Below are the code and all the weights of a small trained network. Each question names an input and a class and asks about switching units off, where a switched-off unit gives its printed mean instead of its output.

import numpy as np


def w(rows, s, z=0):
    codes = np.array(rows[::2]) - 128.0
    scale = np.full(codes.shape[1], s)
    scale[-1] = z or s
    return codes * scale


def f(y):
    return y / 2 * (1 + np.tanh(0.7978845608 * (y + 0.044715 * y**3)))


def log_softmax(a):
    a = a - a.max(-1, keepdims=True)
    return a - np.log(np.exp(a).sum(-1, keepdims=True))


def net(x, mask):
    res = np.array(x, float).reshape(1, 8) / 4 @ E
    y = f(res @ A[0][:, :-1].T + A[0][:, -1])
    res = res + np.where(mask, y, B[0][:, -1]) @ B[0][:, :-1]
    return log_softmax(res[-1] @ U[:, :-1].T + U[:, -1])


A, B = {}, {}
E = w([
[108,110,143,142,134],'x0',
[145,137,3,232,207],'x1',
[137,141,122,121,124],'x2',
[228,103,177,226,36],'x3',
[28,39,40,144,10],'x4',
[98,115,147,148,134],'x5',
[135,138,122,121,124],'x6',
[143,142,116,118,122],'x7',
],0.0068)
A[0] = w([
[61,124,118,20,130,235],'N1',
[139,128,138,110,200,160],'N2',
[136,156,131,141,187,125],'N3',
[149,104,173,148,2,148],'N4',
[103,109,22,162,87,77],'N5',
[97,92,155,72,38,148],'N6',
[95,113,115,105,133,81],'N7',
[84,111,105,77,112,147],'N8',
[154,148,229,71,133,180],'N9',
[96,140,101,132,115,125],'N10',
[126,136,129,129,139,82],'N11',
[154,169,133,159,180,177],'N12',
[92,135,90,74,213,254],'N13',
[133,140,132,137,56,101],'N14',
[112,98,57,161,84,123],'N15',
[164,140,151,161,142,88],'N16',
[123,151,142,138,179,180],'N17',
[126,127,118,114,122,95],'N18',
[104,131,150,143,108,193],'N19',
[162,123,143,157,160,193],'N20',
[192,137,154,232,110,160],'N21',
[159,142,225,71,147,185],'N22',
],0.015,0.0045)
B[0] = w([
[83,213,203,240,76,246],'N1',
[133,141,101,131,183,177],'N2',
[137,151,79,135,162,166],'N3',
[79,146,58,1,177,230],'N4',
[142,43,237,121,134,204],'N5',
[81,228,78,94,117,226],'N6',
[151,165,146,142,123,147],'N7',
[107,179,147,177,86,184],'N8',
[111,15,204,108,150,231],'N9',
[118,122,161,146,113,148],'N10',
[130,131,120,146,129,124],'N11',
[156,137,53,130,146,180],'N12',
[57,151,147,150,245,238],'N13',
[102,123,97,97,150,162],'N14',
[105,79,180,92,169,194],'N15',
[172,131,99,150,104,148],'N16',
[140,135,95,134,166,167],'N17',
[127,134,132,144,120,127],'N18',
[105,136,131,96,128,154],'N19',
[156,131,69,132,122,162],'N20',
[237,108,48,115,72,203],'N21',
[140,24,215,123,151,229],'N22',
],0.02,0.013)
U = w([
[81,80,213,161,198,185],'0',
[39,187,37,51,253,184],'1',
[146,2,150,7,44,203],'2',
[206,119,43,160,86,4],'3',
[48,217,158,126,1,34],'4',
],0.0072,0.0029)

Each question gives the input, the list of numbers given to net, and the class t.
The units are the neurons (one row each of A and B). Each row of codes is followed by its name. A weight is (code - 128) times the scale printed after its matrix; where a second scale follows, it is the last column's (A, B and U).
mask holds one flag per neuron, in row order. A switched-off neuron (its flag False) gives its mean, the last column of its row in B, instead of its output. The means were averaged over made-up inputs and are rounded, as every weight is.
A unit's drop is (log p(t) with every unit on - log p(t) with that unit switched off) / (log p(t) with every unit on - log p(t) with every unit switched off).
The circuit of an input: a set's keep is (log p(t) with only the set's units on - log p(t) with every unit switched off) / (log p(t) with every unit on - log p(t) with every unit switched off). Starting from the 12 units with the biggest drops (on a tie, the unit counted first), units are removed one at a time, each time the one whose removal leaves the highest keep (on an exact tie, the one counted first), for as long as the keep stays at least 0.8.
circuit, biggest first: the units of the circuit, biggest drop first
top k neurons: the k neurons with the biggest drops, biggest first
drop when u is switched off: that unit's drop, to one decimal
input [-5,-4,8,-7,1,5,-5,7], class 4: circuit, biggest first -> (N1)
input [0,0,3,3,-8,-6,1,5], class 2: top 2 neurons -> (N9; N22)
input [7,8,6,-2,2,7,-4,-7], class 0: top 3 neurons -> (N5; N4; N6)
input [4,-1,0,1,-1,-4,5,0], class 2: top 3 neurons -> (N13; N1; N6)
input [7,5,7,-1,1,-7,8,-8], class 0: top 2 neurons -> (N4; N6)
input [3,3,-6,2,4,-5,3,-6], class 2: top 2 neurons -> (N13; N1)
input [0,-5,4,1,1,-3,4,1], class 1: top 3 neurons -> (N4; N6; N5)
input [-3,0,1,3,4,7,-4,2], class 1: top 2 neurons -> (N22; N9)
input [-4,4,-3,4,0,6,-3,-6], class 3: top 2 neurons -> (N9; N22)
input [-7,-6,7,1,0,-8,-4,1], class 2: top 2 neurons -> (N13; N9)
input [1,-8,-2,-3,1,6,-8,-8], class 4: top 2 neurons -> (N6; N1)
input [1,2,-4,5,7,5,8,1], class 2: top 2 neurons -> (N5; N13)
input [-8,0,-5,-4,-2,-4,6,-1], class 0: top 2 neurons -> (N4; N6)
input [7,2,6,6,0,0,-2,-7], class 3: circuit, biggest first -> (N21)
input [2,-2,-2,7,-5,-2,-8,1], class 2: drop when N18 is switched off -> 0.0
input [-7,-7,0,6,2,-3,2,5], class 1: top 2 neurons -> (N4; N6)
input [2,0,7,-1,4,5,-2,-6], class 4: drop when N13 is switched off -> 0.1
input [7,0,2,-3,8,7,-8,-2], class 4: drop when N6 is switched off -> 0.2
